Below are the code and all the weights of a small trained network. Each question names an input and a class and asks about switching units off, where a switched-off unit gives its printed mean instead of its output.

import numpy as np


def w(rows, s, z=0):
    codes = np.array(rows[::2]) - 128.0
    scale = np.full(codes.shape[1], s)
    scale[-1] = z or s
    return codes * scale


def norm(h):
    return h / np.sqrt((h * h).mean(-1, keepdims=True) + 1e-5)


def f(y):
    return np.maximum(y, 0)


def log_softmax(a):
    a = a - a.max(-1, keepdims=True)
    return a - np.log(np.exp(a).sum(-1, keepdims=True))


def net(x, mask):
    res = np.array(x, float).reshape(1, 2) / 4 @ E
    u = 0
    for l in range(4):
        y = f(norm(res) @ A[l][:, :-1].T + A[l][:, -1])
        res = res + np.where(mask[u : u + 5], y, B[l][:, -1]) @ B[l][:, :-1]
        u += 5
    return log_softmax(norm(res)[-1] @ U[:, :-1].T + U[:, -1])


A, B = {}, {}
E = w([
[189,123,81,114,143,59,248,113],'x0',
[76,179,109,4,168,110,143,43],'x1',
],0.011)
A[0] = w([
[190,130,64,198,82,3,136,161,126],'L0N0',
[184,142,196,162,112,61,76,182,109],'L0N1',
[135,138,159,193,108,149,98,61,157],'L0N2',
[155,120,165,53,135,101,100,176,6],'L0N3',
[66,157,222,129,156,148,100,113,77],'L0N4',
],0.0081,0.0013)
B[0] = w([
[2,54,154,54,171,118,67,142,255],'L0N0',
[151,248,174,149,215,136,154,132,212],'L0N1',
[217,204,90,158,107,109,119,8,187],'L0N2',
[135,78,79,183,155,181,158,111,141],'L0N3',
[135,100,29,101,124,132,215,196,235],'L0N4',
],0.0073,0.0061)
A[1] = w([
[140,17,202,168,89,124,155,198,5],'L1N0',
[154,189,168,102,101,24,151,182,159],'L1N1',
[113,130,64,81,119,166,126,115,87],'L1N2',
[146,1,107,199,167,154,171,98,64],'L1N3',
[166,253,120,208,71,111,123,172,71],'L1N4',
],0.0087,0.0017)
B[1] = w([
[110,145,188,82,105,122,191,67,213],'L1N0',
[179,97,103,139,120,85,116,125,174],'L1N1',
[135,137,137,169,91,134,146,118,254],'L1N2',
[117,98,58,89,136,109,75,234,184],'L1N3',
[109,187,181,129,255,151,145,125,239],'L1N4',
],0.012,0.0053)
A[2] = w([
[81,242,67,185,218,147,165,115,194],'L2N0',
[154,32,57,163,140,74,175,123,6],'L2N1',
[95,74,197,116,81,115,135,250,185],'L2N2',
[107,62,117,176,219,51,206,61,187],'L2N3',
[78,168,24,68,3,185,143,144,113],'L2N4',
],0.0072,0.0014)
B[2] = w([
[51,137,146,138,96,142,73,216,255],'L2N0',
[95,216,171,118,58,203,42,102,176],'L2N1',
[156,95,1,65,66,27,81,167,185],'L2N2',
[212,83,135,188,181,108,153,130,221],'L2N3',
[168,122,96,63,32,187,99,66,225],'L2N4',
],0.0087,0.0081)
A[3] = w([
[178,36,131,52,149,48,219,51,72],'L3N0',
[105,38,106,116,123,89,206,181,79],'L3N1',
[216,181,137,102,181,107,197,72,120],'L3N2',
[233,60,207,163,152,84,143,2,129],'L3N3',
[165,85,93,147,147,93,162,48,5],'L3N4',
],0.0072,0.0019)
B[3] = w([
[146,120,157,205,186,132,98,132,254],'L3N0',
[82,120,95,76,68,128,249,118,190],'L3N1',
[205,103,165,234,112,95,108,110,190],'L3N2',
[253,66,168,125,82,160,145,81,183],'L3N3',
[106,134,181,157,121,167,174,72,168],'L3N4',
],0.011,0.0073)
U = w([
[79,206,212,182,217,180,96,176,192],'0',
[107,156,66,76,40,204,101,45,175],'1',
[107,47,55,92,143,42,199,165,98],'2',
[228,79,189,209,150,129,158,6,2],'3',
],0.015,0.00088)

Each question gives the input, the list of numbers given to net, and the class t.
The units are the neurons (one row each of A and B). Each row of codes is followed by its name. A weight is (code - 128) times the scale printed after its matrix; where a second scale follows, it is the last column's (A, B and U).
mask holds one flag per neuron, layer by layer. A switched-off neuron (its flag False) gives its mean, the last column of its row in B, instead of its output. The means were averaged over made-up inputs and are rounded, as every weight is.
A unit's drop is (log p(t) with every unit on - log p(t) with that unit switched off) / (log p(t) with every unit on - log p(t) with every unit switched off).
The circuit of an input: a set's keep is (log p(t) with only the set's units on - log p(t) with every unit switched off) / (log p(t) with every unit on - log p(t) with every unit switched off). Starting from the 12 units with the biggest drops (on a tie, the unit counted first), units are removed one at a time, each time the one whose removal leaves the highest keep (on an exact tie, the one counted first), for as long as the keep stays at least 0.8.
units of the circuit, in order: the units of the circuit, biggest drop first
most important unit: the unit with the biggest drop
k most important neurons: the k neurons with the biggest drops, biggest first
k most important neurons of layer l: the k neurons of layer l with the biggest drops, biggest first
drop of u: that unit's drop, to one decimal
input [1,-4], class 2: units of the circuit, in order	[L0N0 L2N2]
input [0,-3], class 0: most important neuron	[L0N1]
input [0,2], class 1: 2 most important neurons	[L1N4 L1N0]
input [-7,1], class 1: 2 most important neurons	[L0N1 L0N4]
input [6,-6], class 2: 2 most important neurons	[L1N3 L0N0]
input [-5,1], class 1: 2 most important neurons	[L0N1 L0N4]
input [0,0], class 0: 2 most important neurons	[L0N0 L0N4]
input [1,-8], class 2: 2 most important neurons	[L0N0 L1N3]
input [1,6], class 3: 2 most important neurons	[L1N4 L1N3]
input [1,-3], class 2: 2 most important neurons	[L0N0 L1N4]
input [-4,1], class 1: 2 most important neurons of layer 0	[L0N1 L0N4]
input [2,0], class 2: drop of L0N0	0.2
input [3,-1], class 2: drop of L1N4	0.0
input [1,-7], class 2: drop of L0N0	2.0
input [3,-7], class 2: most important unit	L1N3
